Below is a small trained network, with its code and all its weights. Each question gives an input and a class and asks what happens when units are switched off, that is, made to give their printed mean instead of their output.

import numpy as np


def w(rows, s, z=0):
    codes = np.array(rows[::2]) - 128.0
    scale = np.full(codes.shape[1], s)
    scale[-1] = z or s
    return codes * scale


def f(y):
    return np.maximum(y, 0)


def log_softmax(a):
    a = a - a.max(-1, keepdims=True)
    return a - np.log(np.exp(a).sum(-1, keepdims=True))


def net(x, mask):
    res = np.array(x, float).reshape(1, 5) / 4 @ E
    y = f(res @ A[0][:, :-1].T + A[0][:, -1])
    res = res + np.where(mask, y, B[0][:, -1]) @ B[0][:, :-1]
    return log_softmax(res[-1] @ U[:, :-1].T + U[:, -1])


A, B = {}, {}
E = w([
[93,173,254,106,175,76,142,92,156,195,148,101],'x0',
[148,199,67,45,147,129,109,176,63,99,192,224],'x1',
[135,139,140,182,122,173,75,212,40,179,148,100],'x2',
[101,84,79,157,81,23,223,103,122,101,210,108],'x3',
[214,53,166,179,231,95,172,164,145,241,58,202],'x4',
],0.0077)
A[0] = w([
[214,40,97,168,180,104,195,108,169,176,106,164,246],'neuron 1',
[141,148,133,105,94,140,110,86,191,71,69,131,206],'neuron 2',
[187,94,135,172,150,204,76,197,119,157,39,143,226],'neuron 3',
[166,137,179,83,193,129,127,76,191,152,67,130,237],'neuron 4',
[65,118,3,117,55,82,170,89,111,63,218,121,234],'neuron 5',
[123,205,176,39,173,114,112,67,177,112,112,174,72],'neuron 6',
[154,112,65,132,70,130,149,90,168,76,75,157,161],'neuron 7',
[190,162,133,113,150,176,108,174,53,150,137,143,242],'neuron 8',
[146,141,194,176,179,49,146,92,165,202,117,125,215],'neuron 9',
[88,122,29,135,37,79,144,136,87,2,212,133,183],'neuron 10',
[144,166,122,151,130,201,17,214,20,177,134,150,119],'neuron 11',
[175,169,180,64,181,202,47,125,182,63,54,149,206],'neuron 12',
[141,144,57,161,95,202,55,233,32,132,141,155,200],'neuron 13',
[63,237,119,63,80,124,88,105,114,55,180,124,251],'neuron 14',
[149,122,138,132,208,97,162,149,148,184,143,171,70],'neuron 15',
[209,122,169,135,233,68,164,173,85,220,128,190,124],'neuron 16',
[45,74,210,246,101,101,171,69,188,185,128,41,216],'neuron 17',
[39,150,178,109,115,132,111,106,184,91,123,111,132],'neuron 18',
],0.0072,0.0034)
B[0] = w([
[129,64,120,175,166,72,187,164,219,135,42,179,230],'neuron 1',
[93,137,89,149,109,184,116,80,140,84,105,115,178],'neuron 2',
[118,144,85,212,117,176,53,149,119,210,72,140,226],'neuron 3',
[31,127,82,159,176,112,101,112,197,164,104,183,194],'neuron 4',
[211,107,157,92,78,101,179,123,108,28,116,135,252],'neuron 5',
[38,136,129,60,198,131,80,93,150,93,176,168,164],'neuron 6',
[133,96,44,158,124,137,130,129,162,64,98,159,183],'neuron 7',
[130,108,164,92,181,142,103,167,122,179,123,112,195],'neuron 8',
[39,151,160,188,138,57,153,127,147,181,115,125,205],'neuron 9',
[251,136,100,57,46,130,228,157,65,23,192,168,255],'neuron 10',
[216,155,176,104,219,206,60,216,84,191,97,52,215],'neuron 11',
[81,123,54,115,143,214,81,101,131,111,183,133,206],'neuron 12',
[254,117,161,114,159,160,111,211,75,102,104,116,234],'neuron 13',
[132,209,134,16,75,155,137,105,60,88,224,133,239],'neuron 14',
[74,170,124,137,166,73,183,166,125,174,129,181,172],'neuron 15',
[107,159,150,148,161,56,211,194,111,222,141,198,216],'neuron 16',
[91,114,214,142,61,64,90,72,165,129,42,63,233],'neuron 17',
[95,119,143,101,126,144,97,88,141,119,166,99,169],'neuron 18',
],0.0078,0.013)
U = w([
[190,137,146,142,196,209,48,214,79,184,104,76,250],'0',
[87,91,197,168,61,78,97,66,171,124,79,2,155],'1',
[173,176,132,70,37,140,165,129,53,64,228,106,101],'2',
[196,41,62,122,117,94,182,144,159,50,98,178,48],'3',
[86,134,137,161,181,47,184,158,154,191,121,195,73],'4',
[91,98,30,200,98,209,75,91,171,124,93,131,107],'5',
[62,165,111,67,180,167,66,85,150,104,199,142,38],'6',
],0.0095,0.0023)

Each question gives the input, the list of numbers given to net, and the class t.
The units are the neurons (one row each of A and B). Each row of codes is followed by its name. A weight is (code - 128) times the scale printed after its matrix; where a second scale follows, it is the last column's (A, B and U).
mask holds one flag per neuron, in row order. A switched-off neuron (its flag False) gives its mean, the last column of its row in B, instead of its output. The means were averaged over made-up inputs and are rounded, as every weight is.
A unit's drop is (log p(t) with every unit on - log p(t) with that unit switched off) / (log p(t) with every unit on - log p(t) with every unit switched off).
The circuit of an input: a set's keep is (log p(t) with only the set's units on - log p(t) with every unit switched off) / (log p(t) with every unit on - log p(t) with every unit switched off). Starting from the 12 units with the biggest drops (on a tie, the unit counted first), units are removed one at a time, each time the one whose removal leaves the highest keep (on an exact tie, the one counted first), for as long as the keep stays at least 0.8.
circuit, biggest first: the units of the circuit, biggest drop first
top k neurons: the k neurons with the biggest drops, biggest first
drop of u: that unit's drop, to one decimal
input [-4,-7,5,7,5], class 1: circuit, biggest first	(neuron 17)
input [-1,0,4,0,5], class 4: top 3 neurons	(neuron 16; neuron 1; neuron 15)
input [7,5,2,-7,-4], class 6: top 2 neurons	(neuron 6; neuron 14)
input [-5,-8,0,5,-1], class 1: top 2 neurons	(neuron 17; neuron 13)
input [1,7,5,-3,-5], class 0: top 4 neurons	(neuron 11; neuron 13; neuron 8; neuron 5)
input [-3,4,-5,-7,6], class 4: top 4 neurons	(neuron 16; neuron 4; neuron 1; neuron 15)
input [-8,2,5,0,-2], class 0: top 3 neurons	(neuron 11; neuron 13; neuron 8)
input [-4,-7,1,-7,3], class 5: top 2 neurons	(neuron 4; neuron 12)
input [6,-6,-2,-4,3], class 4: top 2 neurons	(neuron 4; neuron 16)
input [-7,-1,-2,5,-2], class 2: top 3 neurons	(neuron 10; neuron 1; neuron 4)
input [-8,4,-3,-3,8], class 0: top 3 neurons	(neuron 3; neuron 13; neuron 9)
input [-1,-7,-6,-6,-6], class 6: top 2 neurons	(neuron 3; neuron 1)
input [8,1,4,-5,-5], class 6: drop of neuron 6	0.1
input [-4,-5,-2,-8,-7], class 5: circuit, biggest first	(neuron 2)
input [-5,-2,-3,2,5], class 4: drop of neuron 10	0.3
input [0,-6,-2,-5,2], class 5: drop of neuron 3	0.2
